Below is a small trained network, with its code and all its weights. Each question gives an input and a class and asks what happens when units are switched off, that is, made to give their printed mean instead of their output.

import numpy as np


def w(rows, s, z=0):
    codes = np.array(rows[::2]) - 128.0
    scale = np.full(codes.shape[1], s)
    scale[-1] = z or s
    return codes * scale


def f(y):
    return np.maximum(y, 0)


def log_softmax(a):
    a = a - a.max(-1, keepdims=True)
    return a - np.log(np.exp(a).sum(-1, keepdims=True))


def net(x, mask):
    res = np.array(x, float).reshape(1, 5) / 4 @ E
    y = f(res @ A[0][:, :-1].T + A[0][:, -1])
    res = res + np.where(mask, y, B[0][:, -1]) @ B[0][:, :-1]
    return log_softmax(res[-1] @ U[:, :-1].T + U[:, -1])


A, B = {}, {}
E = w([
[247,232,85],'x0',
[127,129,129],'x1',
[128,129,128],'x2',
[176,133,255],'x3',
[61,214,136],'x4',
],0.011)
A[0] = w([
[172,200,114,101],'neuron 1',
[184,163,99,151],'neuron 2',
[245,3,103,59],'neuron 3',
[56,79,143,157],'neuron 4',
[184,163,122,98],'neuron 5',
[178,121,196,76],'neuron 6',
[137,131,6,95],'neuron 7',
[71,215,149,4],'neuron 8',
[149,166,181,125],'neuron 9',
[185,133,99,123],'neuron 10',
],0.016,0.0035)
B[0] = w([
[105,49,183,229],'neuron 1',
[166,74,200,216],'neuron 2',
[2,194,127,246],'neuron 3',
[181,39,133,247],'neuron 4',
[113,116,184,202],'neuron 5',
[235,135,34,201],'neuron 6',
[181,127,46,237],'neuron 7',
[35,219,134,207],'neuron 8',
[209,199,73,192],'neuron 9',
[135,113,161,191],'neuron 10',
],0.014,0.013)
U = w([
[171,25,206,57],'0',
[244,160,8,93],'1',
[70,201,141,254],'2',
],0.012,0.0038)

Each question gives the input, the list of numbers given to net, and the class t.
The units are the neurons (one row each of A and B). Each row of codes is followed by its name. A weight is (code - 128) times the scale printed after its matrix; where a second scale follows, it is the last column's (A, B and U).
mask holds one flag per neuron, in row order. A switched-off neuron (its flag False) gives its mean, the last column of its row in B, instead of its output. The means were averaged over made-up inputs and are rounded, as every weight is.
A unit's drop is (log p(t) with every unit on - log p(t) with that unit switched off) / (log p(t) with every unit on - log p(t) with every unit switched off).
The circuit of an input: a set's keep is (log p(t) with only the set's units on - log p(t) with every unit switched off) / (log p(t) with every unit on - log p(t) with every unit switched off). Starting from all 10 units, units are removed one at a time, each time the one whose removal leaves the highest keep (on an exact tie, the one counted first), for as long as the keep stays at least 0.8.
circuit, biggest first: the units of the circuit, biggest drop first
unit that matters most: the unit with the biggest drop
top k neurons: the k neurons with the biggest drops, biggest first
drop when u is switched off: that unit's drop, to one decimal
input [6,-5,3,-5,3], class 0: circuit, biggest first : (neuron 1)
input [8,-3,7,-8,5], class 0: top 2 neurons : (neuron 1; neuron 2)
input [-5,6,1,-4,5], class 0: top 4 neurons : (neuron 4; neuron 3; neuron 6; neuron 9)
input [-7,-8,2,-8,-8], class 1: top 3 neurons : (neuron 7; neuron 4; neuron 1)
input [6,8,-7,8,-3], class 1: top 3 neurons : (neuron 6; neuron 9; neuron 4)
input [-7,7,0,-7,5], class 0: top 2 neurons : (neuron 4; neuron 6)
input [-2,-4,7,-6,6], class 1: top 2 neurons : (neuron 3; neuron 7)
input [-6,6,6,-6,5], class 0: top 3 neurons : (neuron 4; neuron 6; neuron 9)
input [-1,4,-3,5,-6], class 2: top 2 neurons : (neuron 3; neuron 7)
input [-2,-3,6,-4,-3], class 1: top 4 neurons : (neuron 1; neuron 8; neuron 7; neuron 2)
input [8,-5,1,8,4], class 0: top 3 neurons : (neuron 1; neuron 2; neuron 5)
input [-6,-3,8,7,0], class 1: top 2 neurons : (neuron 6; neuron 1)
input [-5,5,-2,-5,4], class 0: top 4 neurons : (neuron 4; neuron 6; neuron 9; neuron 3)
input [1,6,1,4,-8], class 2: circuit, biggest first : (neuron 3)
input [5,-6,-8,3,4], class 0: top 2 neurons : (neuron 1; neuron 3)
input [8,-3,4,-5,8], class 0: top 3 neurons : (neuron 1; neuron 2; neuron 3)
input [-4,-3,-3,0,-6], class 2: drop when neuron 3 is switched off : 1.0
input [2,6,-1,0,-6], class 2: drop when neuron 3 is switched off : 0.7
input [-3,8,1,5,-8], class 2: drop when neuron 3 is switched off : 1.3
input [3,6,-3,-2,-6], class 2: drop when neuron 3 is switched off : 0.9
input [-3,-6,-1,6,-4], class 1: unit that matters most : neuron 6
